Below are the code and all the weights of a small trained network. Each question names an input and a target symbol and asks about switching units off, where a switched-off unit gives its printed mean instead of its output.

import numpy as np


def w(rows, s, z=0):
    codes = np.array(rows[::2]) - 128.0
    scale = np.full(codes.shape[1], s)
    scale[-1] = z or s
    return codes * scale


def softmax(a):
    e = np.exp(a - a.max(-1, keepdims=True))
    return e / e.sum(-1, keepdims=True)


def log_softmax(a):
    a = a - a.max(-1, keepdims=True)
    return a - np.log(np.exp(a).sum(-1, keepdims=True))


def net(x, mask):
    ids = ['Σαγετφ'.index(c) for c in x.split()]
    T = len(ids)
    res = E[ids] + P[:T]
    u = 0
    for l in range(3):
        r = res
        for j in range(3):
            rows = slice(4 * j, 4 * j + 4)
            q, k, v = (r @ M[l][rows].T for M in (Q, K, V))
            z = softmax(np.where(np.tri(T) > 0, q @ k.T / 4**0.5, -1e9)) @ v
            o = O[l][rows]
            res = res + np.where(mask[u + j], z, o[:, -1]) @ o[:, :-1]
        u += 3
    return log_softmax(res[-1] @ U[:, :-1].T + U[:, -1])


Q, K, V, O = {}, {}, {}, {}
E = w([
[48,1,100,68,187,106],'Σ',
[141,9,20,83,211,170],'α',
[107,69,46,183,46,99],'γ',
[164,157,167,99,133,190],'ε',
[85,153,72,168,232,184],'τ',
[200,101,101,124,139,44],'φ',
],0.017)
P = w([
[70,15,217,255,64,226],'0',
[87,27,188,221,108,198],'1',
[102,51,167,200,122,174],'2',
[113,81,143,180,135,159],'3',
[133,111,128,166,138,148],'4',
[152,138,116,153,144,134],'5',
[167,173,105,130,145,124],'6',
[191,185,98,113,167,112],'7',
[194,206,95,82,172,102],'8',
],0.009)
Q[0] = w([
[187,159,237,93,58,80],'0.h0',
[64,173,180,67,102,133],'0.h0',
[91,130,104,67,75,93],'0.h0',
[132,146,108,120,133,138],'0.h0',
[171,168,165,145,210,79],'0.h1',
[148,141,140,102,117,33],'0.h1',
[95,218,237,99,140,141],'0.h1',
[165,133,148,195,79,182],'0.h1',
[205,75,100,2,137,90],'0.h2',
[130,237,224,128,164,202],'0.h2',
[121,63,100,71,223,197],'0.h2',
[193,83,62,210,41,131],'0.h2',
],0.009)
K[0] = w([
[200,107,255,170,137,158],'0.h0',
[135,127,162,158,104,227],'0.h0',
[106,80,166,86,107,172],'0.h0',
[52,146,143,120,106,122],'0.h0',
[100,67,108,72,128,161],'0.h1',
[172,117,138,109,92,150],'0.h1',
[141,51,154,163,135,225],'0.h1',
[130,165,253,158,144,128],'0.h1',
[194,141,137,38,119,93],'0.h2',
[82,84,195,147,175,190],'0.h2',
[88,198,123,104,146,120],'0.h2',
[74,97,131,183,55,90],'0.h2',
],0.0083)
V[0] = w([
[168,134,23,108,1,89],'0.h0',
[174,117,139,69,132,189],'0.h0',
[152,93,97,227,136,142],'0.h0',
[142,66,177,161,88,136],'0.h0',
[89,153,93,88,149,53],'0.h1',
[92,120,108,190,65,128],'0.h1',
[129,106,210,139,110,84],'0.h1',
[136,81,81,156,165,86],'0.h1',
[148,94,56,141,172,54],'0.h2',
[174,156,136,184,163,88],'0.h2',
[182,136,169,85,197,104],'0.h2',
[95,92,135,149,212,208],'0.h2',
],0.0086)
O[0] = w([
[97,158,92,81,156,121,137],'0.h0',
[136,94,176,134,89,100,100],'0.h0',
[69,83,54,181,175,96,255],'0.h0',
[126,53,48,140,192,137,211],'0.h0',
[64,231,142,160,118,126,79],'0.h1',
[175,93,118,103,219,60,228],'0.h1',
[113,87,92,199,145,100,109],'0.h1',
[74,143,1,172,191,175,233],'0.h1',
[137,97,92,46,39,58,204],'0.h2',
[132,128,45,195,181,158,99],'0.h2',
[72,127,66,106,145,118,16],'0.h2',
[86,155,159,110,77,177,194],'0.h2',
],0.006,0.0085)
Q[1] = w([
[158,153,183,175,14,167],'1.h0',
[180,138,186,255,125,38],'1.h0',
[167,167,49,89,120,103],'1.h0',
[200,59,174,43,138,144],'1.h0',
[157,176,205,172,159,69],'1.h1',
[111,92,132,215,93,58],'1.h1',
[79,141,115,201,130,163],'1.h1',
[97,164,148,168,100,175],'1.h1',
[171,164,198,60,183,78],'1.h2',
[163,126,97,134,157,111],'1.h2',
[154,102,155,140,195,143],'1.h2',
[65,84,77,97,115,143],'1.h2',
],0.0086)
K[1] = w([
[119,66,144,172,87,207],'1.h0',
[116,92,197,118,137,51],'1.h0',
[138,150,117,108,27,52],'1.h0',
[193,188,160,86,183,123],'1.h0',
[53,1,187,140,186,159],'1.h1',
[152,87,121,92,143,171],'1.h1',
[164,151,125,154,162,87],'1.h1',
[124,66,128,120,125,136],'1.h1',
[173,118,180,117,70,86],'1.h2',
[172,120,71,90,170,128],'1.h2',
[132,65,143,96,146,98],'1.h2',
[152,157,190,92,137,86],'1.h2',
],0.0089)
V[1] = w([
[107,128,208,149,113,24],'1.h0',
[116,176,99,139,165,55],'1.h0',
[70,2,182,111,156,96],'1.h0',
[97,132,200,144,113,182],'1.h0',
[69,107,68,188,36,132],'1.h1',
[110,108,189,158,69,59],'1.h1',
[241,113,159,223,33,104],'1.h1',
[96,161,152,176,52,89],'1.h1',
[118,195,93,145,170,165],'1.h2',
[157,101,99,210,75,136],'1.h2',
[178,151,113,132,124,129],'1.h2',
[164,77,115,155,3,66],'1.h2',
],0.0073)
O[1] = w([
[118,140,123,161,170,41,55],'1.h0',
[122,130,94,125,137,154,129],'1.h0',
[123,162,144,152,149,199,250],'1.h0',
[109,156,134,97,146,96,42],'1.h0',
[224,125,155,84,180,76,209],'1.h1',
[132,151,170,185,203,57,92],'1.h1',
[254,130,145,115,136,155,128],'1.h1',
[153,137,84,159,232,131,64],'1.h1',
[177,184,183,182,132,145,101],'1.h2',
[155,108,191,117,80,82,171],'1.h2',
[193,171,140,141,191,92,91],'1.h2',
[157,191,174,95,37,104,118],'1.h2',
],0.0063,0.014)
Q[2] = w([
[140,7,97,130,123,141],'2.h0',
[103,129,142,51,190,132],'2.h0',
[165,71,120,57,141,106],'2.h0',
[93,88,137,120,141,226],'2.h0',
[77,123,139,88,130,107],'2.h1',
[138,122,84,149,34,114],'2.h1',
[165,184,116,146,114,119],'2.h1',
[120,126,97,88,154,177],'2.h1',
[115,165,156,139,159,187],'2.h2',
[138,44,123,89,147,160],'2.h2',
[104,124,106,119,117,160],'2.h2',
[113,160,117,52,158,148],'2.h2',
],0.013)
K[2] = w([
[141,210,119,45,175,42],'2.h0',
[89,150,110,121,22,110],'2.h0',
[156,145,96,65,129,86],'2.h0',
[109,140,116,71,169,188],'2.h0',
[94,100,99,88,144,171],'2.h1',
[158,138,128,1,153,79],'2.h1',
[102,115,163,138,127,105],'2.h1',
[85,151,93,119,173,119],'2.h1',
[80,124,224,153,163,124],'2.h2',
[160,239,108,113,124,130],'2.h2',
[97,143,60,128,140,114],'2.h2',
[76,214,136,92,122,56],'2.h2',
],0.0099)
V[2] = w([
[144,152,137,2,207,167],'2.h0',
[240,60,130,32,189,9],'2.h0',
[53,168,202,91,158,94],'2.h0',
[161,151,197,162,44,135],'2.h0',
[91,105,75,142,91,82],'2.h1',
[169,159,94,92,5,151],'2.h1',
[194,192,156,109,112,73],'2.h1',
[93,182,158,163,168,75],'2.h1',
[119,118,253,73,251,143],'2.h2',
[74,143,127,22,145,52],'2.h2',
[199,185,143,69,96,113],'2.h2',
[145,85,119,20,178,52],'2.h2',
],0.0075)
O[2] = w([
[77,88,237,184,114,254,146],'2.h0',
[54,155,177,32,161,159,177],'2.h0',
[237,101,114,86,165,235,31],'2.h0',
[132,143,66,128,94,126,56],'2.h0',
[62,216,190,126,173,108,154],'2.h1',
[86,134,107,146,122,172,113],'2.h1',
[90,123,117,111,92,196,1],'2.h1',
[29,128,156,88,95,108,14],'2.h1',
[54,130,131,169,128,111,65],'2.h2',
[143,55,132,202,88,113,65],'2.h2',
[152,156,87,179,191,84,68],'2.h2',
[248,53,157,225,13,75,140],'2.h2',
],0.0068,0.018)
U = w([
[149,112,73,84,45,238,1],'Σ',
[16,175,101,27,83,207,126],'α',
[111,181,91,231,217,175,145],'γ',
[139,156,75,53,158,83,137],'ε',
[27,131,201,187,81,118,103],'τ',
[240,209,254,63,130,234,216],'φ',
],0.0072,0.0053)

Each question gives the input, a string of symbols that net reads in full, and the target symbol t.
The units are the heads (4 rows each of Q, K, V and O). Each row of codes is followed by its name. A weight is (code - 128) times the scale printed after its matrix; where a second scale follows, it is the last column's (O and U).
mask holds one flag per head, layer by layer. A switched-off head (its flag False) gives its mean, the last column of its rows in O, instead of its output. The means were averaged over made-up inputs and are rounded, as every weight is.
A unit's drop is (log p(t) with every unit on - log p(t) with that unit switched off) / (log p(t) with every unit on - log p(t) with every unit switched off).
The circuit of an input: a set's keep is (log p(t) with only the set's units on - log p(t) with every unit switched off) / (log p(t) with every unit on - log p(t) with every unit switched off). Starting from all 9 units, units are removed one at a time, each time the one whose removal leaves the highest keep (on an exact tie, the one counted first), for as long as the keep stays at least 0.8.
units of the circuit, in order: the units of the circuit, biggest drop first
unit that matters most: the unit with the biggest drop
which heads matter: for each layer, one digit per head in row order, 1 if its drop is at least 0.15 and else 0, layers parted by /
drop when u is switched off: that unit's drop, to one decimal
input Σ α α γ γ γ Σ Σ Σ, target τ: units of the circuit, in order -> [2.h2, 0.h1, 0.h2]
input γ Σ γ, target φ: which heads matter -> 000 / 000 / 100
input γ α φ γ τ τ ε γ, target γ: units of the circuit, in order -> [1.h2]
input Σ φ α γ ε γ α Σ α, target Σ: which heads matter -> 111 / 110 / 001
input γ Σ γ φ γ τ γ ε α, target γ: units of the circuit, in order -> [2.h2, 1.h2]
input φ Σ Σ, target ε: units of the circuit, in order -> [2.h0, 1.h2, 0.h0, 2.h1]
input Σ ε γ, target ε: which heads matter -> 111 / 010 / 100
input γ γ φ Σ γ ε γ, target Σ: units of the circuit, in order -> [2.h1, 2.h0]
input γ α α α α α τ γ, target τ: which heads matter -> 101 / 010 / 100
input α Σ α Σ α, target Σ: units of the circuit, in order -> [2.h0, 1.h1]
input ε τ ε α ε Σ, target γ: units of the circuit, in order -> [0.h2, 1.h2]
input ε ε α Σ α γ α, target φ: which heads matter -> 000 / 010 / 100
input φ Σ φ, target ε: units of the circuit, in order -> [2.h0, 0.h2]
input τ τ γ γ γ, target ε: which heads matter -> 000 / 000 / 100
input α α ε γ Σ γ Σ, target φ: which heads matter -> 000 / 000 / 100
input γ φ ε Σ γ, target α: units of the circuit, in order -> [2.h1, 2.h0, 1.h1]
input γ ε τ γ, target Σ: unit that matters most -> 1.h0
input γ Σ Σ Σ γ, target φ: which heads matter -> 001 / 000 / 100
input Σ γ ε α, target γ: which heads matter -> 001 / 000 / 001
input γ τ φ, target ε: units of the circuit, in order -> [2.h0, 1.h0]
input γ γ φ α α Σ, target Σ: unit that matters most -> 0.h1
input γ φ φ τ γ, target α: which heads matter -> 000 / 001 / 111
input α Σ γ γ τ γ, target γ: which heads matter -> 000 / 001 / 100
input α φ α, target ε: drop when 2.h0 is switched off -> 1.0
input Σ γ ε γ γ Σ Σ τ Σ, target α: drop when 2.h2 is switched off -> 0.1
input φ Σ α, target ε: drop when 1.h1 is switched off -> 0.0
input γ ε γ τ Σ α, target α: unit that matters most -> 2.h2
